Below is a small trained network, with its code and all its weights. Each question gives an input and a class and asks what happens when units are switched off, that is, made to give their printed mean instead of their output.

import numpy as np


def w(rows, s, z=0):
    codes = np.array(rows[::2]) - 128.0
    scale = np.full(codes.shape[1], s)
    scale[-1] = z or s
    return codes * scale


def f(y):
    return y / 2 * (1 + np.tanh(0.7978845608 * (y + 0.044715 * y**3)))


def log_softmax(a):
    a = a - a.max(-1, keepdims=True)
    return a - np.log(np.exp(a).sum(-1, keepdims=True))


def net(x, mask):
    res = np.array(x, float).reshape(1, 4) / 4 @ E
    y = f(res @ A[0][:, :-1].T + A[0][:, -1])
    res = res + np.where(mask, y, B[0][:, -1]) @ B[0][:, :-1]
    return log_softmax(res[-1] @ U[:, :-1].T + U[:, -1])


A, B = {}, {}
E = w([
[178,76,157],'x0',
[83,116,151],'x1',
[37,48,71],'x2',
[26,144,253],'x3',
],0.011)
A[0] = w([
[157,156,71,119],'n0',
[105,193,76,103],'n1',
[79,200,17,165],'n2',
[141,132,223,3],'n3',
[149,94,138,190],'n4',
[93,38,225,235],'n5',
[133,7,9,138],'n6',
[186,165,51,137],'n7',
[49,116,108,181],'n8',
[146,45,59,134],'n9',
[237,117,164,70],'n10',
[154,203,149,89],'n11',
[205,179,140,71],'n12',
[83,212,170,14],'n13',
[33,105,136,125],'n14',
[198,92,92,136],'n15',
[88,88,133,216],'n16',
[131,71,22,108],'n17',
[120,146,210,26],'n18',
[67,99,114,251],'n19',
[88,173,166,45],'n20',
[117,19,99,219],'n21',
[155,69,135,175],'n22',
[94,109,164,101],'n23',
[159,31,157,129],'n24',
[235,19,231,97],'n25',
[202,132,156,74],'n26',
[202,64,94,113],'n27',
[139,186,126,130],'n28',
[135,142,161,92],'n29',
[101,46,140,164],'n30',
],0.011,0.0047)
B[0] = w([
[87,106,99,169],'n0',
[57,243,42,146],'n1',
[90,87,35,188],'n2',
[130,12,105,163],'n3',
[155,133,204,150],'n4',
[56,139,202,225],'n5',
[167,2,126,246],'n6',
[30,105,107,203],'n7',
[199,171,120,188],'n8',
[218,11,168,201],'n9',
[196,215,118,182],'n10',
[147,141,78,160],'n11',
[166,155,79,173],'n12',
[112,90,105,171],'n13',
[140,131,133,195],'n14',
[92,97,133,192],'n15',
[129,205,179,177],'n16',
[210,33,134,209],'n17',
[93,58,114,167],'n18',
[176,193,164,195],'n19',
[64,54,84,161],'n20',
[131,101,146,205],'n21',
[203,89,212,158],'n22',
[84,152,111,156],'n23',
[99,173,203,162],'n24',
[122,219,110,193],'n25',
[216,170,102,161],'n26',
[120,126,141,194],'n27',
[83,171,62,147],'n28',
[104,46,80,137],'n29',
[189,190,177,174],'n30',
],0.0058,0.013)
U = w([
[202,253,118,104],'0',
[67,199,137,255],'1',
[60,217,25,70],'2',
[189,73,145,71],'3',
[106,178,198,176],'4',
[13,115,132,62],'5',
],0.012,0.0061)

Each question gives the input, the list of numbers given to net, and the class t.
The units are the neurons (one row each of A and B). Each row of codes is followed by its name. A weight is (code - 128) times the scale printed after its matrix; where a second scale follows, it is the last column's (A, B and U).
mask holds one flag per neuron, in row order. A switched-off neuron (its flag False) gives its mean, the last column of its row in B, instead of its output. The means were averaged over made-up inputs and are rounded, as every weight is.
A unit's drop is (log p(t) with every unit on - log p(t) with that unit switched off) / (log p(t) with every unit on - log p(t) with every unit switched off).
The circuit of an input: a set's keep is (log p(t) with only the set's units on - log p(t) with every unit switched off) / (log p(t) with every unit on - log p(t) with every unit switched off). Starting from the 12 units with the biggest drops (on a tie, the unit counted first), units are removed one at a time, each time the one whose removal leaves the highest keep (on an exact tie, the one counted first), for as long as the keep stays at least 0.8.
units of the circuit, in order: the units of the circuit, biggest drop first
k most important neurons: the k neurons with the biggest drops, biggest first
drop of u: that unit's drop, to one decimal
input [3,6,-1,0], class 1: units of the circuit, in order -> (n6)
input [-6,0,5,3], class 2: units of the circuit, in order -> (n9 n6 n8)
input [1,-8,1,1], class 4: units of the circuit, in order -> (n6 n17)
input [8,0,-8,6], class 0: 2 most important neurons -> (n25 n10)
input [-7,-2,4,0], class 2: 2 most important neurons -> (n2 n1)
input [2,4,-6,4], class 5: 2 most important neurons -> (n3 n18)
input [-2,5,3,1], class 1: 4 most important neurons -> (n9 n17 n6 n22)
input [4,6,8,1], class 3: 2 most important neurons -> (n6 n9)
input [2,-7,3,2], class 4: drop of n17 -> 0.2
input [3,0,0,3], class 4: drop of n1 -> 0.1
input [-6,-8,7,3], class 2: drop of n22 -> 0.2
